Below is a small trained network, with its code and all its weights. Each question gives an input and a class and asks what happens when units are switched off, that is, made to give their printed mean instead of their output.

import numpy as np


def w(rows, s, z=0):
    codes = np.array(rows[::2]) - 128.0
    scale = np.full(codes.shape[1], s)
    scale[-1] = z or s
    return codes * scale


def f(y):
    return np.maximum(y, 0)


def log_softmax(a):
    a = a - a.max(-1, keepdims=True)
    return a - np.log(np.exp(a).sum(-1, keepdims=True))


def net(x, mask):
    res = np.array(x, float).reshape(1, 6) / 4 @ E
    y = f(res @ A[0][:, :-1].T + A[0][:, -1])
    res = res + np.where(mask, y, B[0][:, -1]) @ B[0][:, :-1]
    return log_softmax(res[-1] @ U[:, :-1].T + U[:, -1])


A, B = {}, {}
E = w([
[41,112,130,139,221,241,135,132,150,118,73,44],'x0',
[154,109,123,130,255,40,96,102,194,206,116,164],'x1',
[128,129,126,129,127,128,128,129,128,128,127,129],'x2',
[128,130,128,127,128,128,130,128,128,127,129,128],'x3',
[253,126,125,185,169,207,115,160,72,122,80,170],'x4',
[127,127,128,127,128,129,127,127,128,127,129,127],'x5',
],0.0073)
A[0] = w([
[57,131,124,113,109,92,130,131,150,128,147,123,16],'N1',
[137,127,136,119,131,126,129,123,124,124,125,120,72],'N2',
[49,128,121,112,103,77,125,129,142,128,140,106,22],'N3',
[152,127,125,141,124,152,124,140,128,147,129,128,41],'N4',
[126,125,122,130,118,133,124,134,133,126,124,126,97],'N5',
[124,138,136,117,92,164,129,121,109,123,138,122,72],'N6',
[196,135,136,136,143,174,132,129,115,133,114,144,19],'N7',
[94,134,126,123,4,216,132,137,95,110,131,115,49],'N8',
[78,125,134,123,119,96,144,124,123,130,128,121,45],'N9',
[41,125,127,131,207,233,125,128,135,123,117,96,104],'N10',
[92,118,127,125,112,105,133,130,137,125,126,120,43],'N11',
[219,132,132,147,149,186,124,139,119,119,112,143,3],'N12',
[118,141,112,131,128,133,135,135,137,131,123,133,109],'N13',
[110,129,121,138,67,167,142,138,127,110,133,126,62],'N14',
[130,126,133,131,204,77,130,125,137,149,122,135,48],'N15',
[127,132,124,127,124,129,135,126,127,129,128,124,85],'N16',
[131,133,122,124,246,57,128,128,149,143,135,140,27],'N17',
[131,125,128,125,170,96,125,134,139,125,116,139,24],'N18',
[143,126,127,124,112,103,117,130,129,117,120,118,104],'N19',
[199,120,114,122,146,176,137,127,121,123,132,137,5],'N20',
[44,137,135,131,96,86,131,121,154,128,132,129,30],'N21',
[109,133,124,129,147,150,130,130,142,127,121,119,101],'N22',
[120,132,124,130,94,146,132,133,125,116,123,124,70],'N23',
[105,116,131,122,150,166,136,134,136,133,118,114,99],'N24',
[212,131,126,125,24,33,131,130,120,128,145,162,96],'N25',
],0.018,0.0027)
B[0] = w([
[156,129,131,126,128,139,129,126,74,127,124,119,189],'N1',
[130,131,124,128,115,126,138,121,124,133,135,125,128],'N2',
[164,120,128,138,133,144,127,130,66,121,122,128,201],'N3',
[139,121,127,132,124,124,127,126,106,126,126,129,143],'N4',
[125,132,126,111,114,128,122,123,133,126,118,127,132],'N5',
[149,128,131,126,134,121,129,123,157,134,130,133,162],'N6',
[157,126,129,122,121,135,135,129,76,122,127,119,176],'N7',
[184,126,118,128,134,110,127,128,213,133,128,123,237],'N8',
[152,139,133,133,129,129,126,134,94,126,130,145,166],'N9',
[15,127,133,131,125,129,128,128,127,128,131,132,244],'N10',
[147,142,137,126,128,130,129,130,103,129,134,136,157],'N11',
[167,124,120,126,133,130,125,119,53,139,135,127,193],'N12',
[125,115,127,129,124,114,128,129,119,128,140,130,133],'N13',
[158,127,128,128,122,121,129,131,170,124,127,135,179],'N14',
[157,136,124,113,122,122,125,122,182,130,121,120,188],'N15',
[131,131,130,124,124,112,124,131,122,138,128,127,130],'N16',
[179,124,125,135,123,121,132,131,206,122,132,130,215],'N17',
[144,125,126,133,124,120,130,136,154,126,130,122,157],'N18',
[116,119,132,138,124,125,129,133,126,128,140,137,144],'N19',
[157,140,140,128,124,136,126,135,88,119,124,130,169],'N20',
[160,126,121,123,127,136,127,126,66,136,126,124,196],'N21',
[105,131,133,127,122,116,125,130,125,128,137,146,155],'N22',
[145,126,135,135,136,126,122,126,151,133,126,131,154],'N23',
[89,130,124,126,130,123,124,124,124,130,127,129,166],'N24',
[2,129,132,127,135,136,128,128,135,127,125,125,253],'N25',
],0.032,0.018)
U = w([
[2,120,145,115,141,133,123,133,141,124,138,144,245],'0',
[197,117,115,107,136,94,127,130,237,127,132,128,121],'1',
[188,129,140,114,136,164,123,131,17,122,130,130,15],'2',
],0.0075,0.0012)

Each question gives the input, the list of numbers given to net, and the class t.
The units are the neurons (one row each of A and B). Each row of codes is followed by its name. A weight is (code - 128) times the scale printed after its matrix; where a second scale follows, it is the last column's (A, B and U).
mask holds one flag per neuron, in row order. A switched-off neuron (its flag False) gives its mean, the last column of its row in B, instead of its output. The means were averaged over made-up inputs and are rounded, as every weight is.
A unit's drop is (log p(t) with every unit on - log p(t) with that unit switched off) / (log p(t) with every unit on - log p(t) with every unit switched off).
The circuit of an input: a set's keep is (log p(t) with only the set's units on - log p(t) with every unit switched off) / (log p(t) with every unit on - log p(t) with every unit switched off). Starting from the 12 units with the biggest drops (on a tie, the unit counted first), units are removed one at a time, each time the one whose removal leaves the highest keep (on an exact tie, the one counted first), for as long as the keep stays at least 0.8.
units of the circuit, in order: the units of the circuit, biggest drop first
top k neurons: the k neurons with the biggest drops, biggest first
drop when u is switched off: that unit's drop, to one decimal
input [-5,-7,-4,-4,0,-6], class 1: units of the circuit, in order : [N8]
input [3,-7,4,0,-8,7], class 2: top 2 neurons : [N3, N21]
input [7,-8,-7,1,-6,-5], class 1: top 3 neurons : [N8, N25, N14]
input [-4,7,-1,2,8,3], class 2: top 4 neurons : [N12, N8, N7, N20]
input [-6,5,4,5,7,5], class 2: top 2 neurons : [N12, N10]
input [3,8,-6,-4,-7,7], class 1: top 2 neurons : [N17, N15]
input [3,-5,8,8,-5,-2], class 1: top 4 neurons : [N8, N25, N12, N14]
input [-7,-5,-1,-1,7,0], class 0: top 2 neurons : [N25, N3]
input [0,-5,-7,-8,-5,1], class 1: top 4 neurons : [N8, N12, N14, N7]
input [-6,-1,7,3,-7,4], class 2: top 2 neurons : [N10, N3]
input [1,-7,3,-2,-7,4], class 1: top 3 neurons : [N8, N14, N12]
input [-8,4,-6,4,7,7], class 0: drop when N25 is switched off : 8.6
input [1,-3,5,-7,-4,3], class 2: drop when N17 is switched off : 0.8
input [-3,-5,-3,-4,-7,-6], class 2: drop when N3 is switched off : 0.1
input [1,4,6,7,4,3], class 1: units of the circuit, in order : [N17]
